Below are the code and all the weights of a small trained network. Each question names an input and a target symbol and asks about switching units off, where a switched-off unit gives its printed mean instead of its output.

import numpy as np


def w(rows, s, z=0):
    codes = np.array(rows[::2]) - 128.0
    scale = np.full(codes.shape[1], s)
    scale[-1] = z or s
    return codes * scale


def f(y):
    return np.maximum(y, 0)


def softmax(a):
    e = np.exp(a - a.max(-1, keepdims=True))
    return e / e.sum(-1, keepdims=True)


def log_softmax(a):
    a = a - a.max(-1, keepdims=True)
    return a - np.log(np.exp(a).sum(-1, keepdims=True))


def net(x, mask):
    ids = ['ΠΣΦΩαβδεζηθλμξτψ'.index(c) for c in x.split()]
    T = len(ids)
    res = E[ids] + P[:T]
    r = res
    for j in range(2):
        rows = slice(3 * j, 3 * j + 3)
        q, k, v = (r @ M[0][rows].T for M in (Q, K, V))
        z = softmax(np.where(np.tri(T) > 0, q @ k.T / 3**0.5, -1e9)) @ v
        o = O[0][rows]
        res = res + np.where(mask[j], z, o[:, -1]) @ o[:, :-1]
    y = f(res @ A[0][:, :-1].T + A[0][:, -1])
    res = res + np.where(mask[2:10], y, B[0][:, -1]) @ B[0][:, :-1]
    return log_softmax(res[-1] @ U[:, :-1].T + U[:, -1])


Q, K, V, O, A, B = {}, {}, {}, {}, {}, {}
E = w([
[58,17,70],'Π',
[133,117,112],'Σ',
[27,87,189],'Φ',
[163,216,61],'Ω',
[230,138,145],'α',
[115,110,123],'β',
[123,158,254],'δ',
[61,140,40],'ε',
[178,237,186],'ζ',
[135,137,161],'η',
[139,113,147],'θ',
[175,92,42],'λ',
[37,224,142],'μ',
[48,221,133],'ξ',
[164,96,21],'τ',
[154,21,201],'ψ',
],0.0099)
P = w([
[80,130,174],'0',
[114,152,82],'1',
[137,194,27],'2',
[161,222,11],'3',
[166,212,33],'4',
[142,213,4],'5',
[148,205,15],'6',
[152,204,33],'7',
],0.0011)
Q[0] = w([
[252,105,67],'h0',
[58,12,69],'h0',
[234,67,40],'h0',
[116,91,217],'h1',
[91,147,47],'h1',
[71,61,43],'h1',
],0.011)
K[0] = w([
[249,77,120],'h0',
[84,16,120],'h0',
[226,38,108],'h0',
[114,86,224],'h1',
[79,152,34],'h1',
[76,73,46],'h1',
],0.012)
V[0] = w([
[222,74,61],'h0',
[242,169,44],'h0',
[242,92,37],'h0',
[152,76,243],'h1',
[137,17,176],'h1',
[87,120,2],'h1',
],0.0054)
O[0] = w([
[236,35,98,170],'h0',
[253,118,136,204],'h0',
[237,63,105,193],'h0',
[145,96,234,5],'h1',
[132,34,180,59],'h1',
[103,135,11,251],'h1',
],0.005,0.0021)
A[0] = w([
[177,254,182,249],'n0',
[205,65,178,233],'n1',
[76,205,41,227],'n2',
[46,5,105,199],'n3',
[212,169,121,140],'n4',
[31,124,199,255],'n5',
[151,28,59,241],'n6',
[218,197,76,200],'n7',
],0.0079,0.0049)
B[0] = w([
[139,209,240,205],'n0',
[166,38,231,195],'n1',
[105,192,33,254],'n2',
[46,34,87,182],'n3',
[223,135,185,181],'n4',
[2,88,183,198],'n5',
[153,63,77,251],'n6',
[204,161,121,241],'n7',
],0.0082,0.0083)
U = w([
[117,134,134,36],'Π',
[120,110,132,98],'Σ',
[112,118,134,40],'Φ',
[137,131,166,172],'Ω',
[212,92,226,115],'α',
[20,74,153,133],'β',
[114,127,138,54],'δ',
[123,127,149,255],'ε',
[72,32,92,113],'ζ',
[89,126,251,128],'η',
[112,3,199,143],'θ',
[163,228,221,51],'λ',
[56,223,139,190],'μ',
[182,246,102,127],'ξ',
[202,48,65,137],'τ',
[90,162,3,106],'ψ',
],0.0075,0.0057)

Each question gives the input, a string of symbols that net reads in full, and the target symbol t.
The units are the heads (3 rows each of Q, K, V and O) and the neurons (one row each of A and B). Each row of codes is followed by its name. A weight is (code - 128) times the scale printed after its matrix; where a second scale follows, it is the last column's (O, A, B and U).
mask holds one flag per unit, heads first, then neurons. A switched-off unit (its flag False) gives its mean, the last column of its rows in O or B, instead of its output. The means were averaged over made-up inputs and are rounded, as every weight is.
A unit's drop is (log p(t) with every unit on - log p(t) with that unit switched off) / (log p(t) with every unit on - log p(t) with every unit switched off).
The circuit of an input: a set's keep is (log p(t) with only the set's units on - log p(t) with every unit switched off) / (log p(t) with every unit on - log p(t) with every unit switched off). Starting from all 10 units, units are removed one at a time, each time the one whose removal leaves the highest keep (on an exact tie, the one counted first), for as long as the keep stays at least 0.8.
circuit, biggest first: the units of the circuit, biggest drop first
k most important neurons: the k neurons with the biggest drops, biggest first
which heads matter: for each layer, one digit per head in row order, 1 if its drop is at least 0.15 and else 0, layers parted by /
drop of u: that unit's drop, to one decimal
input τ α Φ α Φ, target β: circuit, biggest first	[h0, n5, n3]
input δ Φ α μ, target μ: most important neuron	[n2]
input τ α η, target α: which heads matter	11
input τ ε Σ, target τ: 2 most important neurons	[n5, n0]
input δ θ Ω λ α ζ, target λ: which heads matter	00
input μ Φ Ω ψ, target θ: 2 most important neurons	[n1, n2]
input β ψ Ω Π, target ζ: which heads matter	00
input τ α τ δ θ, target α: which heads matter	11
input Ω θ Π Ω λ α α ε, target ψ: 2 most important neurons	[n2, n1]
input α ξ ξ ε Π, target ζ: drop of n0	0.1
input α β η δ, target η: drop of h1	0.4
input μ τ β ε ξ Ω μ η, target μ: drop of n1	0.2
